Below are the code and all the weights of a small trained network. Each question names an input and a target symbol and asks about switching units off, where a switched-off unit gives its printed mean instead of its output.

import numpy as np


def w(rows, s, z=0):
    codes = np.array(rows[::2]) - 128.0
    scale = np.full(codes.shape[1], s)
    scale[-1] = z or s
    return codes * scale


def norm(h):
    return h / np.sqrt((h * h).mean(-1, keepdims=True) + 1e-5)


def softmax(a):
    e = np.exp(a - a.max(-1, keepdims=True))
    return e / e.sum(-1, keepdims=True)


def log_softmax(a):
    a = a - a.max(-1, keepdims=True)
    return a - np.log(np.exp(a).sum(-1, keepdims=True))


def net(x, mask):
    ids = ['αγδεζηθλμξπστφψω'.index(c) for c in x.split()]
    T = len(ids)
    res = E[ids] + P[:T]
    u = 0
    for l in range(2):
        r = norm(res)
        for j in range(3):
            rows = slice(3 * j, 3 * j + 3)
            q, k, v = (r @ M[l][rows].T for M in (Q, K, V))
            z = softmax(np.where(np.tri(T) > 0, q @ k.T / 3**0.5, -1e9)) @ v
            o = O[l][rows]
            res = res + np.where(mask[u + j], z, o[:, -1]) @ o[:, :-1]
        u += 3
    return log_softmax(norm(res)[-1] @ U[:, :-1].T + U[:, -1])


Q, K, V, O = {}, {}, {}, {}
E = w([
[93,184,162],'α',
[131,163,170],'γ',
[57,106,110],'δ',
[148,82,146],'ε',
[199,64,177],'ζ',
[115,140,141],'η',
[1,149,165],'θ',
[96,228,128],'λ',
[142,56,100],'μ',
[115,137,172],'ξ',
[120,140,170],'π',
[112,142,140],'σ',
[145,58,94],'τ',
[114,141,141],'φ',
[114,141,141],'ψ',
[135,58,122],'ω',
],0.022)
P = w([
[190,129,2],'0',
[166,112,99],'1',
[152,119,126],'2',
[137,119,149],'3',
[123,120,167],'4',
[113,121,181],'5',
[102,122,189],'6',
[95,127,194],'7',
[82,135,198],'8',
[75,136,208],'9',
[68,143,206],'10',
],0.0066)
Q[0] = w([
[116,94,212],'L0H1',
[198,171,165],'L0H1',
[175,70,142],'L0H1',
[173,112,29],'L0H2',
[186,174,137],'L0H2',
[234,62,170],'L0H2',
[202,166,179],'L0H3',
[122,44,186],'L0H3',
[54,2,64],'L0H3',
],0.0098)
K[0] = w([
[123,117,68],'L0H1',
[136,159,160],'L0H1',
[132,103,163],'L0H1',
[184,129,90],'L0H2',
[114,153,156],'L0H2',
[76,125,97],'L0H2',
[239,141,135],'L0H3',
[99,9,175],'L0H3',
[64,53,60],'L0H3',
],0.013)
V[0] = w([
[183,132,152],'L0H1',
[149,151,187],'L0H1',
[129,137,7],'L0H1',
[179,103,99],'L0H2',
[106,132,69],'L0H2',
[143,196,160],'L0H2',
[69,28,137],'L0H3',
[97,139,120],'L0H3',
[162,164,137],'L0H3',
],0.013)
O[0] = w([
[136,80,29,73],'L0H1',
[115,112,97,85],'L0H1',
[202,167,129,144],'L0H1',
[211,54,166,76],'L0H2',
[135,110,53,125],'L0H2',
[177,125,141,110],'L0H2',
[178,119,62,254],'L0H3',
[183,3,57,151],'L0H3',
[18,232,172,73],'L0H3',
],0.0054,0.0072)
Q[1] = w([
[162,139,100],'L1H1',
[73,115,32],'L1H1',
[243,121,180],'L1H1',
[147,166,244],'L1H2',
[172,37,25],'L1H2',
[112,53,79],'L1H2',
[16,215,150],'L1H3',
[52,116,76],'L1H3',
[34,162,194],'L1H3',
],0.011)
K[1] = w([
[73,65,155],'L1H1',
[100,131,39],'L1H1',
[156,98,159],'L1H1',
[226,161,149],'L1H2',
[90,75,171],'L1H2',
[89,33,133],'L1H2',
[136,238,9],'L1H3',
[49,108,57],'L1H3',
[105,210,71],'L1H3',
],0.012)
V[1] = w([
[58,176,190],'L1H1',
[64,101,210],'L1H1',
[90,168,57],'L1H1',
[183,180,112],'L1H2',
[55,227,85],'L1H2',
[79,118,222],'L1H2',
[167,205,61],'L1H3',
[254,194,169],'L1H3',
[139,154,243],'L1H3',
],0.0092)
O[1] = w([
[231,139,76,63],'L1H1',
[166,90,81,135],'L1H1',
[140,161,174,107],'L1H1',
[101,199,132,67],'L1H2',
[159,19,122,3],'L1H2',
[134,124,233,56],'L1H2',
[231,135,125,80],'L1H3',
[162,65,75,59],'L1H3',
[75,170,3,14],'L1H3',
],0.0061,0.0024)
U = w([
[145,133,127,70],'α',
[111,154,128,103],'γ',
[203,145,238,100],'δ',
[89,191,87,134],'ε',
[95,159,106,84],'ζ',
[143,138,108,73],'η',
[133,145,162,77],'θ',
[173,38,67,254],'λ',
[124,144,115,74],'μ',
[11,58,187,99],'ξ',
[115,145,130,69],'π',
[186,160,84,166],'σ',
[120,149,124,80],'τ',
[156,154,90,132],'φ',
[149,142,96,97],'ψ',
[118,150,117,77],'ω',
],0.012,0.0058)

Each question gives the input, a string of symbols that net reads in full, and the target symbol t.
The units are the heads (3 rows each of Q, K, V and O). Each row of codes is followed by its name. A weight is (code - 128) times the scale printed after its matrix; where a second scale follows, it is the last column's (O and U).
mask holds one flag per head, layer by layer. A switched-off head (its flag False) gives its mean, the last column of its rows in O, instead of its output. The means were averaged over made-up inputs and are rounded, as every weight is.
A unit's drop is (log p(t) with every unit on - log p(t) with that unit switched off) / (log p(t) with every unit on - log p(t) with every unit switched off).
The circuit of an input: a set's keep is (log p(t) with only the set's units on - log p(t) with every unit switched off) / (log p(t) with every unit on - log p(t) with every unit switched off). Starting from all 6 units, units are removed one at a time, each time the one whose removal leaves the highest keep (on an exact tie, the one counted first), for as long as the keep stays at least 0.8.
units of the circuit, in order: the units of the circuit, biggest drop first
unit that matters most: the unit with the biggest drop
which heads matter: for each layer, one digit per head in row order, 1 if its drop is at least 0.15 and else 0, layers parted by /
drop of u: that unit's drop, to one decimal
input δ σ φ δ α τ ζ η ε σ, target δ: unit that matters most -> L0H3
input δ π ε φ δ ε ε ξ δ δ η, target δ: units of the circuit, in order -> (L1H3, L0H1)
input ε σ δ, target λ: which heads matter -> 011 / 000
input δ δ ε δ τ δ ξ δ ε ω ψ, target δ: which heads matter -> 100 / 001
input δ δ σ ψ ζ ε θ φ, target δ: units of the circuit, in order -> (L0H1, L1H3)
input δ δ φ θ θ σ θ τ δ ζ, target λ: which heads matter -> 000 / 101
input λ σ δ δ θ θ σ, target λ: which heads matter -> 001 / 011
input δ α δ ε σ ζ γ δ λ δ σ, target δ: which heads matter -> 100 / 111
input δ δ ε δ δ ε φ ζ δ ζ, target ξ: which heads matter -> 111 / 011
input δ θ γ λ ε δ ε, target ξ: which heads matter -> 110 / 001
input δ ζ δ σ δ ω σ δ φ, target δ: which heads matter -> 100 / 101
input δ δ δ μ φ δ σ ξ ξ δ ε, target λ: drop of L0H1 -> 0.0
input ε σ μ μ σ δ ε, target ξ: drop of L1H1 -> 0.9
input φ δ ζ ε ε θ ζ, target ξ: drop of L0H2 -> 0.2
input φ ω δ, target λ: drop of L1H3 -> 0.2
input φ δ η γ σ σ δ φ ζ, target λ: unit that matters most -> L1H1
